Below are the code and all the weights of a small trained network. Each question names an input and a class and asks about switching units off, where a switched-off unit gives its printed mean instead of its output.

import numpy as np


def w(rows, s, z=0):
    codes = np.array(rows[::2]) - 128.0
    scale = np.full(codes.shape[1], s)
    scale[-1] = z or s
    return codes * scale


def norm(h):
    return h / np.sqrt((h * h).mean(-1, keepdims=True) + 1e-5)


def f(y):
    return np.maximum(y, 0)


def log_softmax(a):
    a = a - a.max(-1, keepdims=True)
    return a - np.log(np.exp(a).sum(-1, keepdims=True))


def net(x, mask):
    res = np.array(x, float).reshape(1, 4) / 4 @ E
    u = 0
    for l in range(2):
        y = f(norm(res) @ A[l][:, :-1].T + A[l][:, -1])
        res = res + np.where(mask[u : u + 4], y, B[l][:, -1]) @ B[l][:, :-1]
        u += 4
    return log_softmax(norm(res)[-1] @ U[:, :-1].T + U[:, -1])


A, B = {}, {}
E = w([
[171,131,70,117,172,61,78,210,160],'x0',
[70,110,126,254,123,84,46,136,85],'x1',
[125,129,125,148,112,103,169,132,127],'x2',
[177,55,115,148,126,210,71,97,76],'x3',
],0.008)
A[0] = w([
[50,186,174,104,94,151,206,64,111,251],'0.n0',
[86,88,157,254,127,204,119,165,14,159],'0.n1',
[155,207,136,22,220,82,154,243,201,52],'0.n2',
[144,113,18,152,183,164,74,239,66,252],'0.n3',
],0.0052,0.002)
B[0] = w([
[99,156,129,5,179,85,132,151,22,255],'0.n0',
[110,2,166,161,87,205,109,114,91,232],'0.n1',
[71,81,176,225,176,111,201,135,210,250],'0.n2',
[130,193,48,118,132,118,181,87,75,227],'0.n3',
],0.0087,0.0059)
A[1] = w([
[171,121,75,66,220,153,160,115,80,246],'1.n0',
[139,213,116,134,234,89,190,195,153,60],'1.n1',
[107,154,3,215,95,31,51,90,123,105],'1.n2',
[123,119,192,142,73,183,108,57,134,36],'1.n3',
],0.0066,0.0012)
B[1] = w([
[143,166,146,27,151,162,88,141,117,244],'1.n0',
[187,101,91,137,130,154,158,105,178,254],'1.n1',
[96,254,112,95,115,55,158,83,153,205],'1.n2',
[194,104,124,188,90,120,74,144,144,175],'1.n3',
],0.012,0.0064)
U = w([
[150,242,113,41,184,119,188,152,178,254],'0',
[141,141,113,2,84,34,112,66,38,55],'1',
[166,95,151,167,116,152,181,156,223,90],'2',
],0.0065,0.00099)

Each question gives the input, the list of numbers given to net, and the class t.
The units are the neurons (one row each of A and B). Each row of codes is followed by its name. A weight is (code - 128) times the scale printed after its matrix; where a second scale follows, it is the last column's (A, B and U).
mask holds one flag per neuron, layer by layer. A switched-off neuron (its flag False) gives its mean, the last column of its row in B, instead of its output. The means were averaged over made-up inputs and are rounded, as every weight is.
A unit's drop is (log p(t) with every unit on - log p(t) with that unit switched off) / (log p(t) with every unit on - log p(t) with every unit switched off).
The circuit of an input: a set's keep is (log p(t) with only the set's units on - log p(t) with every unit switched off) / (log p(t) with every unit on - log p(t) with every unit switched off). Starting from all 8 units, units are removed one at a time, each time the one whose removal leaves the highest keep (on an exact tie, the one counted first), for as long as the keep stays at least 0.8.
units of the circuit, in order: the units of the circuit, biggest drop first
unit that matters most: the unit with the biggest drop
top k neurons: the k neurons with the biggest drops, biggest first
k most important neurons of layer l: the k neurons of layer l with the biggest drops, biggest first
drop of u: that unit's drop, to one decimal
input [3,-6,-1,-7], class 2: units of the circuit, in order : [0.n2 1.n2]
input [-3,2,-2,6], class 2: unit that matters most : 0.n0
input [0,2,-7,3], class 2: top 2 neurons : [0.n1 0.n0]
input [5,-4,-8,-6], class 2: units of the circuit, in order : [0.n2 0.n0]
input [1,-8,-2,0], class 2: top 2 neurons : [0.n2 1.n2]
input [6,-8,6,-4], class 2: 3 most important neurons of layer 0 : [0.n2 0.n0 0.n3]
input [6,0,3,-4], class 2: 2 most important neurons of layer 1 : [1.n0 1.n1]
input [1,-8,-7,-4], class 2: 2 most important neurons of layer 0 : [0.n2 0.n3]
input [2,-4,7,-2], class 2: drop of 1.n3 : 0.0
input [1,-7,6,-3], class 2: drop of 1.n2 : 0.2
input [4,0,5,-4], class 2: drop of 1.n0 : 0.1
